Each row has a name. Each question is about the rows just above it.

[122 130 164 125 163 140 132 122 127] = <84>
[151 155 164 144 143 124 105 149 145] = <77>
[143 154  82 158  90 158  99 158 157] = <81>
[110  94 173  97 169 164 175  95  96] = <165>
[110  94  93  97 160 170 168  92  89] = <94>
[163 157  98 165  93  82  85 164 166] = <12>
[145 146 172 134 166 131 109 142 140] = <44>
Shuffled <94> with one entry gone: [ 93 110  97 170  89 160  94 168], missing -> [92]
Among the named rows, does one hold [109 131 166 134 172] next to each other, in this order? -> no
Shuffled <81> with one entry gone: [ 99 158 143 158 154  82 158  90], missing -> [157]
Does one of the named rows hold [ 94 172  97 169] side by side, in this order? -> no
Among the named rows, does one hold [166 131 109] next to each other, in this order? -> yes

[130 120 131 126 133 134 122 130 136 121 139 136 130 129 122 129 120 132
 132 127 135 121 130 126 121 121 124 138 117 126 129 126 120 127] = <140>
[128 121 130 119 130 129 132 133 136 133 137 136 128 124 121 129 121 136
 123 128 129 118 135 119 139 125 132 126 117 123 127 132 122 127] = <28>
[128 121 130 119 130 129 132 133 136 133 137 136 128 124 121 129 121 136
 123 128 129 118 135 119 139 125 132 126 117 123 129 132 122 127] = <71>
[139 110 124 149 129 121 134 130 136 124 144 136 149 140 122 144 112 129
 129 110 143 131 143 147 142 103 132 104 117 151 144 128 107 118] = <102>
[117 129 124 123 129 130 129 128 136 129 147 136 127 126 130 127 126 135
 120 124 125 130 141 130 136 122 127 120 117 127 127 127 133 121] = <167>
[115 134 143 121 118 106 132 117 136 137 176 136 136 131 130 120 108 140
 139 111 120 118 148 145 113 141 119 163 117 149 120 138 121 116] = <52>
[118 130 129 140 120 124 146 142 136 130  98 136 138 140 136 145 132 110
 120 118 135 116 139 132 133 121 135  95 117 147 145 133 138 124] = <118>
Does one of the named rows hold [117 136 137] side by side, in this order? -> yes
Does one of the named rows hold [106 132 117 136] side by side, in this order? -> yes
Shuffled <102> with one entry gone: [129 134 143 144 132 112 143 144 149 129 110 144 131 118 124 122 104 110
 151 124 128 140 129 142 149 121 139 147 117 136 107 136 130], missing -> [103]
<140> without one entry, shuffled: [138 121 117 120 122 121 132 124 127 131 126 136 130 130 120 129 130 126
 136 126 120 126 134 129 135 121 133 122 132 127 130 129 121]. Gone: -> [139]
Is [126 135] printed in one of the named rows, side by side and in this order? -> yes

[112 107 154 104 119 148 109 143 137] = <67>
[159 148  85 176 150  92 162 130 105] = <88>
[107 139 141 119 104 146 136 116 152] = <98>
[113 170 118 147  97 112 169  96 112] = <155>
[133  92 138 117 150 123 103 165 106] = <89>
[105 154 135 128  96 146 151 104 159] = <78>
Is [ 96 146 151] printed in one of the named rows, side by side and in this order? -> yes
Which entry of <155> is missing from [112  97 169 147 170 118  96 112]? -> [113]
Shuffled <155> with one entry gone: [ 97 170 169 112 147  96 112 113], missing -> [118]
Is [123 103 166] printed in one of the named rows, side by side and in this order? -> no
Is [146 150 104 159] printed in one of the named rows, side by side and in this order? -> no
<155> without one entry, shuffled: [ 96 118 170  97 169 112 147 112]. Gone: -> [113]

[143 132 143 139 173 151 123 172 130] = <156>
[140 127 144 137 168 143 124 168 130] = <91>
[140  92 130 111 149 122 118 118 145] = <170>
[138 123 144 134 164 136 125 163 130] = <2>
[136  92 130 111 149 122 118 118 130] = <117>
[136  92 130 111 149 122 118 118 145] = <19>
[137 115 139 121 159 129 124 138 138] = <27>
[137 119 143 130 161 131 125 156 132] = <69>
Is [111 149 122 118 118] printed in one of the named rows, side by side and in this order? -> yes
Among the named rows, does one hold [111 149] next to each other, in this order? -> yes
Among the named rows, does one hold [124 143] next to each other, in this order? -> no
Does one of the named rows hold [144 137 168] side by side, in this order? -> yes
Does one of the named rows hold [118 122] side by side, in this order? -> no

[128 141 139 140 126 127 117 129 136 124 116 115 119 128 121 132 114 144
 142 114 144 122 143 128 129 125 119 139 122 125 124 121] -> <83>
[112 135 116 153 122 115 161 108  76 129 144 158 163 123 144 128 161 144
 156 153 134 168 135 133 163 109 142 137 143 144 166 123] -> <76>
[158 129 118 102 103 108 123 146 151 154 145 132 132 105 142 106 135 111
 115 140 131 127 108 152 112 115 148 100 147 144 118 104] -> <6>
[143 139 118 127 104 105 138 135 120 147 145 142 147 108 145 113 146 130
 139 145 141 147 124 150 136 106 148 116 149 148 140 103] -> <124>
Does one of the named rows hold [108 122 146] side by side, in this order? -> no
Among the named rows, does one hold [145 113] next to each other, in this order? -> yes
Is [154 151 146 123] printed in one of the named rows, side by side and in this order? -> no
Which entry of <76> is missing from [123 128 158 144 144 143 144 109 168 134 135 156  76 166 123 135 129 137
 108 153 161 112 161 115 144 122 142 163 133 153 163]? -> [116]
Is [141 139 140 126] printed in one of the named rows, side by side and in this order? -> yes
Among the named rows, does one hold [147 123 150 136] next to each other, in this order? -> no

[105 160 123 114] = <20>
[108 148  89 129] = <192>
[107 147 121  98] = <34>
[105 160 123 115] = <48>
[105 143 123 114] = <131>
[115 160 115 123] = <172>
[116 164 107 120] = <42>
[125 156 122 121] = <159>
[115 160 115  97] = <178>
[116 139 113 111] = <93>
Which entry of <159> is missing from [121 156 122]? -> [125]
Shuffled <48> with one entry gone: [115 123 160], missing -> [105]

